Below is a small trained network, with its code and all its weights. Each question gives an input and a class and asks what happens when units are switched off, that is, made to give their printed mean instead of their output.

import numpy as np


def w(rows, s, z=0):
    codes = np.array(rows[::2]) - 128.0
    scale = np.full(codes.shape[1], s)
    scale[-1] = z or s
    return codes * scale


def f(y):
    return y / 2 * (1 + np.tanh(0.7978845608 * (y + 0.044715 * y**3)))


def log_softmax(a):
    a = a - a.max(-1, keepdims=True)
    return a - np.log(np.exp(a).sum(-1, keepdims=True))


def net(x, mask):
    res = np.array(x, float).reshape(1, 7) / 4 @ E
    y = f(res @ A[0][:, :-1].T + A[0][:, -1])
    res = res + np.where(mask, y, B[0][:, -1]) @ B[0][:, :-1]
    return log_softmax(res[-1] @ U[:, :-1].T + U[:, -1])


A, B = {}, {}
E = w([
[216,254,98,74,252,6,141,175],'x0',
[36,49,25,60,213,193,168,214],'x1',
[138,132,115,147,136,138,123,123],'x2',
[15,225,86,254,68,24,186,147],'x3',
[61,106,172,43,131,56,127,110],'x4',
[170,6,191,240,149,87,205,221],'x5',
[160,118,87,188,170,134,109,82],'x6',
],0.0053)
A[0] = w([
[71,161,87,172,90,92,182,90,67],'n1',
[122,188,81,84,85,136,81,116,81],'n2',
[156,172,74,102,133,99,107,159,102],'n3',
[183,86,166,96,147,169,74,99,109],'n4',
[82,75,129,199,133,200,86,63,253],'n5',
[192,188,103,162,218,143,148,149,154],'n6',
[67,117,104,110,208,157,160,152,59],'n7',
[122,90,196,182,182,108,182,170,65],'n8',
[138,137,141,101,206,62,127,134,120],'n9',
[86,144,98,178,111,93,123,146,62],'n10',
[159,115,172,161,102,75,43,84,90],'n11',
[77,188,79,96,117,172,69,84,50],'n12',
[188,190,254,155,82,93,78,104,42],'n13',
],0.0095,0.0056)
B[0] = w([
[221,42,109,40,122,112,126,161,185],'n1',
[136,70,156,184,129,137,94,159,167],'n2',
[115,106,189,135,97,163,154,121,166],'n3',
[165,63,96,95,110,60,128,203,192],'n4',
[111,179,161,93,86,103,196,88,254],'n5',
[92,147,158,94,50,138,157,94,220],'n6',
[90,114,84,160,136,170,134,186,175],'n7',
[126,71,194,198,181,121,58,75,181],'n8',
[109,148,179,137,108,139,217,179,188],'n9',
[202,2,137,29,177,86,178,226,159],'n10',
[77,80,81,126,137,169,155,171,173],'n11',
[178,54,213,194,176,180,82,84,177],'n12',
[65,82,62,138,155,187,139,148,210],'n13',
],0.0095,0.0077)
U = w([
[227,89,79,61,142,92,116,172,40],'0',
[143,99,202,217,197,152,61,116,59],'1',
[41,119,10,154,170,193,137,164,53],'2',
[110,151,122,121,126,108,116,130,235],'3',
[88,160,184,102,79,124,164,124,5],'4',
[112,146,109,134,130,97,94,139,242],'5',
[120,148,111,121,140,109,113,121,226],'6',
[132,237,40,132,194,40,58,94,87],'7',
],0.013,0.011)

Each question gives the input, the list of numbers given to net, and the class t.
The units are the neurons (one row each of A and B). Each row of codes is followed by its name. A weight is (code - 128) times the scale printed after its matrix; where a second scale follows, it is the last column's (A, B and U).
mask holds one flag per neuron, in row order. A switched-off neuron (its flag False) gives its mean, the last column of its row in B, instead of its output. The means were averaged over made-up inputs and are rounded, as every weight is.
A unit's drop is (log p(t) with every unit on - log p(t) with that unit switched off) / (log p(t) with every unit on - log p(t) with every unit switched off).
The circuit of an input: a set's keep is (log p(t) with only the set's units on - log p(t) with every unit switched off) / (log p(t) with every unit on - log p(t) with every unit switched off). Starting from the 12 units with the biggest drops (on a tie, the unit counted first), units are removed one at a time, each time the one whose removal leaves the highest keep (on an exact tie, the one counted first), for as long as the keep stays at least 0.8.
units of the circuit, in order: the units of the circuit, biggest drop first
unit that matters most: the unit with the biggest drop
top k neurons: the k neurons with the biggest drops, biggest first
drop of u: that unit's drop, to one decimal
input [2,-4,5,1,1,-5,-4], class 1: units of the circuit, in order	[n12, n2, n5]
input [-3,-8,3,1,-8,-1,-4], class 2: units of the circuit, in order	[n13]
input [7,-2,-8,-5,-3,-8,0], class 1: units of the circuit, in order	[n12, n2]
input [5,-6,-4,4,6,-7,0], class 1: units of the circuit, in order	[n12, n2]
input [6,-7,5,-7,-8,7,-3], class 3: top 2 neurons	[n6, n1]
input [4,7,-7,8,-1,4,-1], class 0: top 2 neurons	[n10, n1]
input [8,3,8,-5,7,3,1], class 4: units of the circuit, in order	[n9, n6]
input [-4,-6,7,7,-7,7,-3], class 0: top 3 neurons	[n1, n10, n12]
input [8,3,-2,-1,0,-4,3], class 4: units of the circuit, in order	[n6, n9]
input [-7,3,-4,-6,-5,6,-5], class 4: top 3 neurons	[n5, n1, n10]
input [8,6,1,-2,-8,7,4], class 3: top 2 neurons	[n6, n12]
input [7,-1,6,1,2,7,4], class 1: top 2 neurons	[n8, n5]
input [3,5,3,8,-5,-8,7], class 0: top 3 neurons	[n1, n10, n8]
input [-2,0,0,1,7,-7,-6], class 1: unit that matters most	n12
input [5,0,4,2,4,-4,4], class 4: units of the circuit, in order	[n9, n3]
input [6,-6,1,6,6,-6,-6], class 0: top 3 neurons	[n1, n10, n5]
input [8,-8,7,0,3,-3,6], class 2: top 3 neurons	[n13, n11, n5]
input [6,-1,-7,7,4,1,-5], class 0: units of the circuit, in order	[n1, n10]
input [6,-3,-5,-3,4,-3,0], class 4: top 2 neurons	[n9, n3]
input [6,8,2,0,2,5,-4], class 2: top 2 neurons	[n7, n5]
input [-4,-5,2,-8,0,3,-4], class 0: units of the circuit, in order	[n4]
input [8,1,-5,2,-4,8,-3], class 1: top 2 neurons	[n8, n5]
input [8,-5,-7,8,-7,1,4], class 0: drop of n10	0.8
